Below is a small trained network, with its code and all its weights. Each question gives an input and a target symbol and asks what happens when units are switched off, that is, made to give their printed mean instead of their output.

import numpy as np


def w(rows, s, z=0):
    codes = np.array(rows[::2]) - 128.0
    scale = np.full(codes.shape[1], s)
    scale[-1] = z or s
    return codes * scale


def f(y):
    return np.maximum(y, 0)


def softmax(a):
    e = np.exp(a - a.max(-1, keepdims=True))
    return e / e.sum(-1, keepdims=True)


def log_softmax(a):
    a = a - a.max(-1, keepdims=True)
    return a - np.log(np.exp(a).sum(-1, keepdims=True))


def net(x, mask):
    ids = ['ζηθμξστ'.index(c) for c in x.split()]
    T = len(ids)
    res = E[ids] + P[:T]
    q, k, v = (res @ M[0].T for M in (Q, K, V))
    z = softmax(np.where(np.tri(T) > 0, q @ k.T / 4**0.5, -1e9)) @ v
    res = res + np.where(mask[0], z, O[0][:, -1]) @ O[0][:, :-1]
    y = f(res @ A[0][:, :-1].T + A[0][:, -1])
    res = res + np.where(mask[1:13], y, B[0][:, -1]) @ B[0][:, :-1]
    return log_softmax(res[-1] @ U[:, :-1].T + U[:, -1])


Q, K, V, O, A, B = {}, {}, {}, {}, {}, {}
E = w([
[213,189,160,123],'ζ',
[48,4,60,65],'η',
[146,96,144,99],'θ',
[79,109,50,3],'μ',
[176,72,155,196],'ξ',
[200,151,216,137],'σ',
[192,220,93,75],'τ',
],0.013)
P = w([
[208,37,156,46],'0',
[163,146,7,63],'1',
[175,147,26,92],'2',
[125,103,107,114],'3',
[126,116,105,89],'4',
[126,112,102,73],'5',
[128,94,100,88],'6',
[127,63,106,119],'7',
[139,105,102,74],'8',
[163,118,120,100],'9',
[140,78,125,79],'10',
[171,153,65,64],'11',
[178,117,123,92],'12',
],0.011)
Q[0] = w([
[209,122,87,157],'head 0',
[10,219,163,201],'head 0',
[70,204,160,125],'head 0',
[49,103,141,198],'head 0',
],0.012)
K[0] = w([
[161,107,101,97],'head 0',
[2,189,133,207],'head 0',
[115,190,67,149],'head 0',
[96,174,55,143],'head 0',
],0.0093)
V[0] = w([
[58,116,95,68],'head 0',
[101,120,9,56],'head 0',
[158,108,207,143],'head 0',
[148,204,112,103],'head 0',
],0.014)
O[0] = w([
[137,223,173,41,110],'head 0',
[139,154,129,36,183],'head 0',
[108,152,86,214,253],'head 0',
[247,87,42,100,84],'head 0',
],0.012,0.0061)
A[0] = w([
[75,125,102,94,228],'neuron 0',
[131,167,167,88,106],'neuron 1',
[96,129,199,176,191],'neuron 2',
[18,143,156,228,1],'neuron 3',
[83,129,244,119,194],'neuron 4',
[192,155,104,126,116],'neuron 5',
[247,137,117,105,160],'neuron 6',
[95,166,44,113,93],'neuron 7',
[64,159,162,174,91],'neuron 8',
[140,147,175,56,41],'neuron 9',
[111,176,99,169,130],'neuron 10',
[128,166,184,93,74],'neuron 11',
],0.011,0.0046)
B[0] = w([
[185,182,130,196,203],'neuron 0',
[169,114,159,178,221],'neuron 1',
[42,83,87,126,171],'neuron 2',
[137,117,254,104,231],'neuron 3',
[147,183,49,113,181],'neuron 4',
[115,84,105,135,164],'neuron 5',
[89,134,107,85,204],'neuron 6',
[120,83,167,133,183],'neuron 7',
[132,157,168,56,163],'neuron 8',
[136,149,166,144,254],'neuron 9',
[131,119,170,98,179],'neuron 10',
[185,152,141,145,212],'neuron 11',
],0.0096,0.014)
U = w([
[207,76,122,168,143],'ζ',
[71,218,153,169,91],'η',
[2,213,123,117,253],'θ',
[178,84,194,72,102],'μ',
[9,165,200,64,101],'ξ',
[173,75,200,151,85],'σ',
[114,60,154,14,94],'τ',
],0.0063,0.0066)

Each question gives the input, a string of symbols that net reads in full, and the target symbol t.
The units are the heads (4 rows each of Q, K, V and O) and the neurons (one row each of A and B). Each row of codes is followed by its name. A weight is (code - 128) times the scale printed after its matrix; where a second scale follows, it is the last column's (O, A, B and U).
mask holds one flag per unit, heads first, then neurons. A switched-off unit (its flag False) gives its mean, the last column of its rows in O or B, instead of its output. The means were averaged over made-up inputs and are rounded, as every weight is.
A unit's drop is (log p(t) with every unit on - log p(t) with that unit switched off) / (log p(t) with every unit on - log p(t) with every unit switched off).
The circuit of an input: a set's keep is (log p(t) with only the set's units on - log p(t) with every unit switched off) / (log p(t) with every unit on - log p(t) with every unit switched off). Starting from the 12 units with the biggest drops (on a tie, the unit counted first), units are removed one at a time, each time the one whose removal leaves the highest keep (on an exact tie, the one counted first), for as long as the keep stays at least 0.8.
circuit, biggest first: the units of the circuit, biggest drop first
unit that matters most: the unit with the biggest drop
top k neurons: the k neurons with the biggest drops, biggest first
drop when u is switched off: that unit's drop, to one decimal
input η θ θ η μ θ θ θ ζ η ξ θ ζ, target η: top 2 neurons : neuron 4; neuron 3
input σ μ σ μ, target σ: top 2 neurons : neuron 3; neuron 6
input μ μ μ ζ ζ η, target μ: circuit, biggest first : head 0; neuron 1; neuron 0
input θ η μ μ ζ θ, target θ: unit that matters most : neuron 3
input ξ ζ σ μ ζ μ σ σ ξ ζ σ, target ξ: top 2 neurons : neuron 2; neuron 1
input μ μ ξ η, target μ: circuit, biggest first : head 0; neuron 1; neuron 11
input η ζ σ τ ξ μ μ μ ζ σ ξ, target η: top 2 neurons : neuron 4; neuron 3
input ζ ξ η θ μ η η, target ζ: circuit, biggest first : head 0; neuron 3
input μ θ θ σ σ μ ζ μ, target μ: circuit, biggest first : head 0; neuron 1; neuron 0
input τ θ ζ τ, target τ: circuit, biggest first : head 0; neuron 6
input η σ σ η η σ η η σ θ μ μ, target η: top 3 neurons : neuron 0; neuron 3; neuron 9
input τ η θ σ θ μ ξ σ θ, target τ: circuit, biggest first : head 0; neuron 1; neuron 11
input μ ξ μ η η θ, target μ: top 3 neurons : neuron 1; neuron 11; neuron 2
input τ μ μ τ μ μ μ σ η μ ζ σ τ, target τ: top 2 neurons : neuron 6; neuron 0
input θ η μ μ θ ζ μ η η, target θ: top 3 neurons : neuron 3; neuron 1; neuron 11
input ζ σ ξ ξ μ μ τ θ σ, target ζ: top 2 neurons : neuron 3; neuron 8
input τ ζ ζ μ σ τ η η, target τ: top 2 neurons : neuron 1; neuron 11
input σ ξ η ξ μ ζ η, target σ: top 2 neurons : neuron 3; neuron 6
input ξ μ μ μ, target ξ: circuit, biggest first : head 0; neuron 3; neuron 8
input σ ζ η, target σ: drop when neuron 6 is switched off : 0.1
input μ μ θ, target μ: drop when neuron 11 is switched off : 0.2
input τ η σ ξ σ, target τ: drop when neuron 11 is switched off : 0.1
